What can hang from each mark
k_467: k_54 k_127 k_617 k_672 k_870
k_943: k_127 k_617
k_847: k_870 k_943
k_54: k_5 k_793 k_847
k_617: k_267 k_870
k_127: k_467
k_672: k_467 k_870
k_267: k_54 k_127 k_467 k_617
k_870: k_54 k_467 k_617
k_5: k_267 k_467 k_793 k_943
k_793: k_5 k_267 k_467

Each row was made from one small tree. Brackets hold a mark, then the marks that hang from it, in the order of their numbers. Every link used is in the known rows. Write each row's tree.
Known rows
(k_793 (k_5 (k_267 k_127) k_467)): [ -76 -111   95 -141  -86  -95   18  -14 -134   39   73   92   63 -130
   96  -42  129   28  -28   63  -91  145  -66 -345 -204   55    6  215
   95  173 -170  174   -3   14 -111   48   22  -83 -128 -112   38  -45
 -134 -122]
(k_672 (k_467 (k_617 k_267))): [ 167  -66   41  -18  -47  -61   37    2  -47  -47  -49 -167  -85   -4
   24  133  164   46 -123  140  190   89  -35  -15  -52  147   51  131
  -14  136   73   -9  -17  -40   27  337  140   -7   90  -63   87  303
 -135 -130]
(k_267 (k_54 k_5 k_793) k_127 (k_467 k_617 k_672)): [  20   10   -3 -212 -127    0  -54  207 -147  103   17  239 -137  118
  103  -66   39   65  107  135 -111  136  -66  218   -8  -33   73  148
  162  191  376   50  -77  -86   78  134   73  -92 -191  -74 -344  -23
 -105 -185]
(k_5 k_267 (k_467 k_127) k_793 (k_943 k_617)): [ -84 -151  151  -67  -93 -126  108  -27 -186   50  141  -53   75 -188
   18   61  219   59  -14  -74  -94  241  -93 -141 -199  134   67  247
  111   55 -224  292 -175   41   89  122   81 -131    1 -148   55  108
 -145 -117]
(k_467 (k_617 k_267) k_870): [ 229  -76   98    2  -80  -24   88  139  -87   -5    3 -186  -88  136
   -9   68  -48   58  -82  147  135  152  -32  139  -96  137   70  111
   48  144  -25  -30    0 -135  106  475  193  -56  256  -68   14  184
  -99  -91]
(k_847 (k_870 (k_617 k_267)) (k_943 (k_127 k_467))): [  72 -233   24  242  106 -162  223  207  -30 -104   87 -325  -81  100
  -32  196   19   95   80  100  436   72  -66 -101 -104  159   29  167
   44   31   55  173  -15   35   -6  416  166 -197  375 -167  146   15
  -97  -54]
(k_870 (k_54 k_5 k_847) (k_467 k_617)): [ 110 -102  169  -91   18   90  -48   17  -48    1   -4 -116  -97  374
  -16   51 -183   19  146   48  166  -60  -57 -299  -54   77   78   53
   48   82  129  -32   61  -88  131  -14   78   75   25  -37  -97  -40
  -67  -42]
(k_870 (k_54 (k_5 (k_267 k_127) k_467) k_847)): [-105 -140  158 -225 -100   59   19  -72 -126   69  103   12   -4  107
   27  -13 -153   60  201    1 -163   16  -70 -486 -135    7   75  125
  131   80  -86  154   91  -72   22 -110  -16  -15  -62  -65 -184 -303
  -53   -2]
(k_467 (k_54 (k_5 k_793))): [  30 -164   87 -110   30    9   -9  116 -151  111  102   50   53   17
   33  -36 -171   -7  -45    8   64   87  -26 -146  -13   57   20  178
   64  100  247   22   10 -114   68   42  137   50 -190  -82  -50   -3
 -148  -94]
(k_617 k_267 (k_870 (k_54 k_5))): [ -10 -100   83 -102  -19   -3    1  118  -20  -68   15   60 -134   29
  -64   75 -133  100  115   73  179   -3   11 -159 -110   66   45   11
   52   60  155   23  136 -111  117 -134  211   36  100  -41  -56   86
 -125   16]
(k_672 (k_467 k_127 k_617)): [ 133  -87  -57    9   13 -119    9   40 -150   22  -52 -225   -1   54
   -6  112  254   12 -154  140  107   -7  -90  123 -108  -16   52  164
    3  117   38   59  -83    6   54   37  105   87  -46  -62   69  217
 -175 -183]
(k_267 k_127 (k_467 (k_54 k_5 k_793)) k_617): [ -82  -28   -7 -363  -64   69 -106   74 -111   85   15  215 -138  142
   61  -69   -4   39   64  112   43   35  -78  175  -97   -6   66  233
  132  108  223  123  -19 -106  -11  -48   62    4 -336  -30 -108   -6
  -96 -155]
(k_943 (k_617 (k_267 (k_54 (k_5 k_793) k_847)) k_870)): [-115 -126  123 -140  -24   40  116  337  -36  -22   73  292 -193  -51
  -44  -34 -261   57  -99  -39   74  177   -8 -259   50  158   43  -17
   94   15  191   15  100 -162  150  -33  139    2   41  -66   -9  -54
 -129 -118]
(k_54 (k_793 k_5 (k_467 k_127 k_870)) k_847): [  82  -59   -4 -109  -68  -46  -75  149 -152  164    1   80   39  260
    5  -59   74    7   21  134  -80   53  -61  -42  -92 -150    1  127
  169   49  -17   56   85  -88    8  -97    7   -3  -83  -56 -102 -113
 -160 -137]
(k_617 (k_267 k_127 k_467) (k_870 k_54)): [-155  -23   62 -280  -29  -38  -49  -97   -8 -103  -62   41 -140   -8
    1   60  128  156   68  112   15   35  -34   17 -172  -51   -6   95
   46   81 -123  129  142  -85    7 -180  158   36  105  -86 -120   64
 -133  -12]
(k_54 (k_5 (k_467 k_127 k_672) k_793) k_847): [ 154 -156   35   -5  -75  -94  -15  165 -153  167   73  -46   16   25
   10  -23   39   54   84   12 -118  138  -43 -339 -111  -68  106   99
  146   44   86   99   26  -69   80  -56   17   14  -33  -98  -95 -204
 -146  -83]
(k_267 k_127 (k_467 k_672) (k_617 (k_870 (k_54 k_847)))): [ -66  -12   72 -223  -15  -38  -72   -9  -29  -65  -99   64 -234  236
  -46  -20  -73  201  -55  139 -113   70  -77  152 -143 -106  122   47
   77   66 -200  147  250 -112   12  -93   95   74   50  -61 -226  -51
  -49  -89]
(k_870 (k_54 (k_5 (k_467 k_672)) k_793 k_847) k_617): [ 108 -133  179   23 -104   18  -95   70 -108  102  105  -65  -86  258
    4   70 -127   42  291   36  -69   76  -47 -382   11  -18  137   78
  173   33  289  103  106 -115   94   33   95 -103   40  -90 -211 -137
  -79   48]
(k_847 (k_943 (k_617 (k_267 k_467) (k_870 k_54)))): [-175  -79  132 -225   81  -51   80  -11   12 -138  -10   78 -262   33
  -60  125  -26  128   23   56  120   -3    0  132 -111  120   71   78
   29  -77  -56  151   12  -77  120  -15  234    1  254  -96  -95   24
 -109   -2]
(k_467 k_127 (k_617 k_267) k_672): [ 236  -72  -19  -11  -83 -118   31  145 -117   25  -55 -199  -37    9
  -26  130  267   70  -44  144   43  110  -52  219 -145   11   58  140
   63   94  -19   55  -25  -81  120  111  135   -2  271 -106   24  207
 -136 -134]
(k_793 (k_5 k_467) k_267): [ -63 -104   93  -92   -1 -130  -48  113 -107   46   33  122   77  -62
   68  -12  141    1  -37   94   14   84  -27 -244 -142   78    6  192
   69  127  -83  119   34   -6  -95  -21   57  -79 -164 -133  -73   48
 -156 -144]
(k_267 (k_54 k_5 k_793) k_127 (k_467 k_617 k_870)): [  19   -3   35 -244 -140   65  -14  214 -162  111   50  209 -147  244
   99 -108  -68   32   92  141  -84  124  -71  211  -29  -16   55  140
  160  212  318    9 -110 -129  100  263   78  -99 -189  -34 -305  -89
 -108 -175]
(k_617 (k_870 (k_54 k_5 k_847) (k_467 k_127))): [ -21 -129   47 -101   48   21  -68  100  -45  -13  -56   51 -114  244
  -87   39    2   55  139   43  107 -126  -52 -349 -125 -106   38  -13
   60    2   31   71  116  -55  140 -489   94  181   18  -40   22  -81
 -145  -28]
(k_793 (k_5 k_943) (k_267 k_54 k_127 k_617) k_467): [-196   13   66 -468 -117  -62  -42   77 -140    8  -19  365  -10  116
   82  -79  231   78 -191  197  -97  163 -130   94 -180  146  -25  261
   82  198 -298  136  115   44  -64  122 -100 -151 -227  -97 -195  -23
  -66 -346]
(k_467 (k_54 k_5 k_847) k_127 (k_672 (k_870 k_617))): [ 142 -180   47    1  -90   17  -32  224 -231  179   44  -43  -65  302
  -54   60   92  -43  -20  159  -98  -19  -61 -199   30 -140   55  102
   76   64  162   68   83 -176  189  -13    7   84  111 -151   18 -132
 -124 -123]
(k_943 (k_617 k_267 (k_870 k_54))): [-128  -87  121  -69   53  -30   52   78  -11 -129  -26  -33 -153   13
 -108  131  -57  109  -27   34  177   56   -5   65  -75   83   46   68
   35    4  -73  106   76 -110  114 -112  271   37  201  -70   44  270
 -132   13]
(k_870 (k_54 k_793) k_467): [  -2  -84   92  -38   84   14 -103  -91  -39    2  -38  -64  -21  168
    5   68   35   61  137   35  166   14  -49 -126  -15   17   -2  163
   63   69   92   72   -3  -26   50 -118  222   18 -146  -66   33  288
 -121   38]
(k_672 (k_467 k_617) (k_870 k_54)): [ 104  -85  120   53   11  -32  -29 -114 -142   14  -43 -226  -90  291
  -12  108   95   46  -81  158   76   22  -20   42    8   22   32  133
  -37  181   57   -8  -35  -69  105  317  145   35  -86  -58   -1  316
 -121  -60]
(k_847 (k_870 k_617) (k_943 k_127)): [  14 -247   -9  207  191 -162  211  198 -129  -84   94 -294  -64  149
  -29  184 -146   33  -21  113  350  -37  -93 -126  -56  197   96  207
   38    3  155  208  -13   50   49  255  176 -126  291 -141   55  -36
  -91  -74]
(k_793 (k_267 (k_54 k_5) k_617) (k_467 k_127 k_870)): [  -7  -71   15 -248  -88  -18  -58  296 -233  107  -42  322  -92  244
   10  -51  147   52   54  171 -127  121  -69  199 -112    3   48  199
  109  129  -11   55  -90  -66   52   22   -6  -92 -108    5 -318  -87
  -98 -281]
(k_127 (k_467 (k_617 k_267 (k_870 (k_54 k_793))) k_672)): [ 141  -41  135  127  -80  -86  -28  134    8  -46  -44  -45 -130  143
  -45   73   60  190  180   65   92  236   23  323  -82  -64   40   13
  116  123   89   41   58 -107   72  180  276 -107  121  -89  -55  331
 -128   14]
(k_943 (k_127 (k_467 k_870)) k_617): [  35 -142   13  275   37 -102  163  327  -41   16   36 -264  -23  136
  -66   11  -84   98  -18  103  310  118  -53  247  -56  -24   48  152
   80   84 -118  140 -124  -25    8  380  195  -80   71  -81  -12  248
 -133  -57]
(k_870 (k_54 (k_5 (k_467 k_127) k_793)) k_617): [  59 -194  154  -47  -53  -68  -95  -33 -199   80  133 -182   43   86
   31   98  133    6  256  -26  -56  103  -70 -373 -155   -9   36  190
  101   78  190  123  -73  -56   87 -158   80  -69    1  -72  -94 -124
 -170  -11]
(k_267 (k_54 k_793 k_847) k_127 k_467 k_617): [-131   -3  -11 -366  -31   51  -37   82  -76   53   -4  197 -185  108
   28 -110  -81   90 -158  115  -15   73 -148  131  -16   17   40  147
  117   64  -43   99  126 -104  -29   10   53   -1 -283  -64 -140  -93
  -44 -191]
(k_943 (k_617 (k_267 k_127) (k_870 k_467))): [-158  -55   30  -94   21  -43   62  116   26 -169 -112   69 -188  -33
  -21  106  205  101  -26   67  211  135  -30 -132 -131   97   33  113
   48   67 -131  146    8   -4   41 -158  183   38  148  -91  307  292
 -150  -67]
(k_127 (k_467 (k_54 k_5 (k_847 k_870)) k_617)): [  78 -156  124   49   87   42   76  258 -127   53   76 -136  -52  384
  -74    8 -279    9  -30   34  259   21  -58   -3  -36  -36   68   73
   79  122  125   -3   89 -142   64  265  101   54  -21 -122  -17 -146
  -89 -151]

Write each row's tree
[ -12 -130   89   -3   82   -6   28  117 -128  -51  -55  -23 -129  319
    5   83   87   46  -99   95    5  136 -130 -367   49  -12   36  138
   58  155  -10  103  133  -42   55  135   62  -13  208 -172   79  -64
  -75 -164]
(k_267 (k_54 (k_847 (k_870 (k_467 k_672) k_617))) k_127)
[ -65  -90   42  -21   30  -13  -42  161  -72   -1   51  118  -86   97
  -48   21 -257   78  165   41  142  -17   -7  -46  -49   -3   76   30
  121   52  345   66  100  -83  112 -274  251   28 -182  -32 -116  109
 -132   28]
(k_617 (k_870 (k_54 k_5 k_793)))
[ -45  -82   91 -108   -4   26   -4   53   18  -37   -7   35 -123   86
  -76   53 -180  113   50   36   94   17  -15 -120  -17   16   27  -10
  103  -28   28   67  254 -149   89 -196  214   33   71  -70   -3   98
 -106   55]
(k_617 k_267 (k_870 (k_54 k_793 k_847)))
[  34  -88  125   -8   40  -22    1  -13  -46  -72  -59 -108 -142  249
  -59   71 -127   84 -120   91   66  -19  -42  -50  -19   -4   89  -10
   -1   69  -11   25  164  -78   75   40  148  113   39  -36  -68   96
 -122  -69]
(k_672 (k_467 (k_617 (k_870 (k_54 k_847)))))
[ 115 -122   49   49  -12  -34  -10  237  -95  118   39    1    3  112
  -29  -32  -37   68   -4  100  118   89  -27   91  -30 -119   41  113
   75  133  102   21   31  -93   29  207  149   49 -103 -130  -85   43
 -126 -102]
(k_127 (k_467 (k_54 k_5) k_672))
[ 292  -71   90  248  -53 -117   66  239 -106   51   -1 -235  -35  240
  -25    0  -50  126  -68  152   75  246  -41  362  -87  -68  101   81
   79  209  -65  -17  -14  -91   59  601  210  -58  121 -117  -94  189
  -95 -114]
(k_127 (k_467 k_617 k_672 k_870))
[ -31  -29   63 -306 -169   10    1   20    3   79   58   81   78   55
   48  -52  258   49  -77  109  103  138  -77   42 -157  -26 -115  192
  122  174 -140  108  118  -58  -11  207   19  -72 -166 -172  201  120
 -150 -134]
(k_617 (k_267 (k_127 (k_467 (k_54 (k_793 (k_5 k_943)))))))
[ -25   -1  119 -283 -120 -105  -72  153 -135   37  -37  394  -49  123
   53  -60  224  104 -184  202 -115  225  -81  160 -101  136   24  212
   71  182 -202  101   90   20  -23  340  -31 -185  -98 -108 -307  103
  -67 -332]
(k_793 (k_5 k_943) (k_267 k_54 k_617) (k_467 k_672))
[ -11  -72   10 -148  -24   12   27  152  -62   45   28  122  -75 -103
    3    8   14   53  -99   81  143  106  -57   20   51  117  -32  134
   79   66  104   18   37  -98   56  128  212  -58  -77  -92   27  195
 -120  -84]
(k_617 (k_267 (k_54 k_793)))
[ 121 -232    4  383  144 -226  199  271  -90  -54   69 -321  -54  194
  -37  158  -33  116   47  123  305  101  -72   32  -63   45   94  168
   66   62  104  203  -22   62    8  445  180 -174  312 -187    7   16
  -90  -75]
(k_847 (k_870 k_617) (k_943 (k_127 (k_467 k_672))))
[ 144 -114   80 -184  -30   28  -51   15  -85   17 -104  -94  -68  145
    2  103  426   -9  -16   91  142   35  -54   34 -122   28  -43  207
    2   79 -126   55 -127  -73   93   52  102   60  194  -80  226  208
 -180 -135]
(k_870 (k_467 k_54 k_127 (k_617 k_267)))
[-159 -154  181  -92  105  -55  -12   91 -190   -5   75  146  -11  100
   73   48  -57   15  -34   -6 -120  179  -93 -293   71   64   -5  168
   66  115  180  121  108 -111  -15   30   54 -126    9 -198 -302 -142
  -98 -210]
(k_5 (k_793 (k_267 (k_54 (k_847 (k_870 k_617))) k_467)))
[ -39 -170   75  -54  182   27   72  108 -138   31   24 -118  -22  241
  -89   40 -233    3 -230   50  170  -46  -76 -106   24   -8   41  141
   36   34  -66   79  185 -133   51   91  148  128   48 -142   58  -64
  -99 -105]
(k_467 (k_54 (k_847 k_870)))
[  90  -70   89 -263  -74   44  -49  -87  -62   71  -35 -137  -76  231
  -49   49  124   79   68  117  -93  -40  -64   -6 -121 -148  -11   85
   62   18 -199   59   96 -193  110  -11   59   76  255  -75 -198 -105
 -115  -27]
(k_617 (k_267 (k_467 k_127 (k_870 (k_54 k_847)))))
